Below is a small trained network, with its code and all its weights. Each question gives an input and a class and asks what happens when units are switched off, that is, made to give their printed mean instead of their output.

import numpy as np


def w(rows, s, z=0):
    codes = np.array(rows[::2]) - 128.0
    scale = np.full(codes.shape[1], s)
    scale[-1] = z or s
    return codes * scale


def norm(h):
    return h / np.sqrt((h * h).mean(-1, keepdims=True) + 1e-5)


def f(y):
    return y / 2 * (1 + np.tanh(0.7978845608 * (y + 0.044715 * y**3)))


def log_softmax(a):
    a = a - a.max(-1, keepdims=True)
    return a - np.log(np.exp(a).sum(-1, keepdims=True))


def net(x, mask):
    res = np.array(x, float).reshape(1, 5) / 4 @ E
    u = 0
    for l in range(4):
        y = f(norm(res) @ A[l][:, :-1].T + A[l][:, -1])
        res = res + np.where(mask[u : u + 4], y, B[l][:, -1]) @ B[l][:, :-1]
        u += 4
    return log_softmax(norm(res)[-1] @ U[:, :-1].T + U[:, -1])


A, B = {}, {}
E = w([
[44,124,135,140,113,126,207],'x0',
[97,25,122,50,111,45,75],'x1',
[98,4,114,97,169,160,150],'x2',
[190,168,147,135,254,66,137],'x3',
[65,138,158,91,142,67,164],'x4',
],0.0081)
A[0] = w([
[96,224,151,171,89,62,171,25],'L0N1',
[131,122,114,133,6,148,24,26],'L0N2',
[122,120,116,128,3,171,26,15],'L0N3',
[97,240,184,143,118,90,164,3],'L0N4',
],0.0058,0.0051)
B[0] = w([
[66,247,84,45,122,3,123,193],'L0N1',
[206,118,110,122,14,138,103,240],'L0N2',
[199,100,55,136,51,145,81,247],'L0N3',
[59,190,103,146,96,30,142,177],'L0N4',
],0.0056,0.0016)
A[1] = w([
[196,112,154,99,227,67,56,19],'L1N1',
[187,203,119,218,184,219,157,2],'L1N2',
[153,217,143,110,139,149,66,64],'L1N3',
[139,254,98,208,143,168,163,83],'L1N4',
],0.0067,0.0058)
B[1] = w([
[102,125,164,94,191,47,27,202],'L1N1',
[188,2,195,190,167,251,116,195],'L1N2',
[94,70,114,122,113,94,237,140],'L1N3',
[206,123,232,203,139,124,217,253],'L1N4',
],0.0069,0.0031)
A[2] = w([
[147,137,118,86,168,119,165,79],'L2N1',
[2,49,97,102,125,156,158,42],'L2N2',
[143,144,96,85,178,127,110,75],'L2N3',
[92,225,137,138,153,135,175,2],'L2N4',
],0.0088,0.0041)
B[2] = w([
[128,162,112,158,123,177,90,131],'L2N1',
[20,2,170,3,129,137,246,254],'L2N2',
[77,180,176,168,143,148,76,132],'L2N3',
[95,199,145,75,50,24,146,182],'L2N4',
],0.0067,0.0033)
A[3] = w([
[136,114,131,87,236,63,34,5],'L3N1',
[56,148,119,70,105,91,86,64],'L3N2',
[104,114,2,136,29,180,41,17],'L3N3',
[124,113,98,104,113,67,66,103],'L3N4',
],0.0083,0.0015)
B[3] = w([
[28,153,10,136,250,157,2,253],'L3N1',
[211,83,122,169,156,231,154,199],'L3N2',
[228,133,86,51,18,60,55,228],'L3N3',
[145,161,88,139,130,191,101,189],'L3N4',
],0.0086,0.0045)
U = w([
[198,126,176,224,165,218,163,127],'0',
[32,37,134,64,124,128,201,116],'1',
[74,140,69,120,237,112,34,251],'2',
[185,106,78,92,16,140,58,108],'3',
[97,250,159,160,103,46,199,28],'4',
],0.015,0.0015)

Each question gives the input, the list of numbers given to net, and the class t.
The units are the neurons (one row each of A and B). Each row of codes is followed by its name. A weight is (code - 128) times the scale printed after its matrix; where a second scale follows, it is the last column's (A, B and U).
mask holds one flag per neuron, layer by layer. A switched-off neuron (its flag False) gives its mean, the last column of its row in B, instead of its output. The means were averaged over made-up inputs and are rounded, as every weight is.
A unit's drop is (log p(t) with every unit on - log p(t) with that unit switched off) / (log p(t) with every unit on - log p(t) with every unit switched off).
The circuit of an input: a set's keep is (log p(t) with only the set's units on - log p(t) with every unit switched off) / (log p(t) with every unit on - log p(t) with every unit switched off). Starting from the 12 units with the biggest drops (on a tie, the unit counted first), units are removed one at a time, each time the one whose removal leaves the highest keep (on an exact tie, the one counted first), for as long as the keep stays at least 0.8.
circuit, biggest first: the units of the circuit, biggest drop first
top k neurons: the k neurons with the biggest drops, biggest first
k most important neurons of layer l: the k neurons of layer l with the biggest drops, biggest first
drop of u: that unit's drop, to one decimal
input [-6,-3,-8,0,1], class 4: circuit, biggest first -> L3N2, L1N3
input [-1,1,-7,-2,2], class 4: top neuron -> L3N3
input [-8,-7,1,-6,7], class 0: top 2 neurons -> L1N4, L3N3
input [-1,-7,-1,-5,4], class 4: 2 most important neurons of layer 0 -> L0N1, L0N4
input [3,0,0,4,8], class 4: 2 most important neurons of layer 1 -> L1N1, L1N2
input [-1,-6,-1,-2,4], class 4: top 2 neurons -> L0N1, L0N4
input [1,-1,-1,3,-1], class 0: top 2 neurons -> L1N2, L1N4
input [2,5,2,4,6], class 2: drop of L3N1 -> 0.8
input [2,8,-7,0,5], class 2: drop of L3N3 -> 0.1
input [-8,6,-7,3,-5], class 2: drop of L3N1 -> 0.2
input [-2,-1,-6,-2,-1], class 4: drop of L1N4 -> 0.4
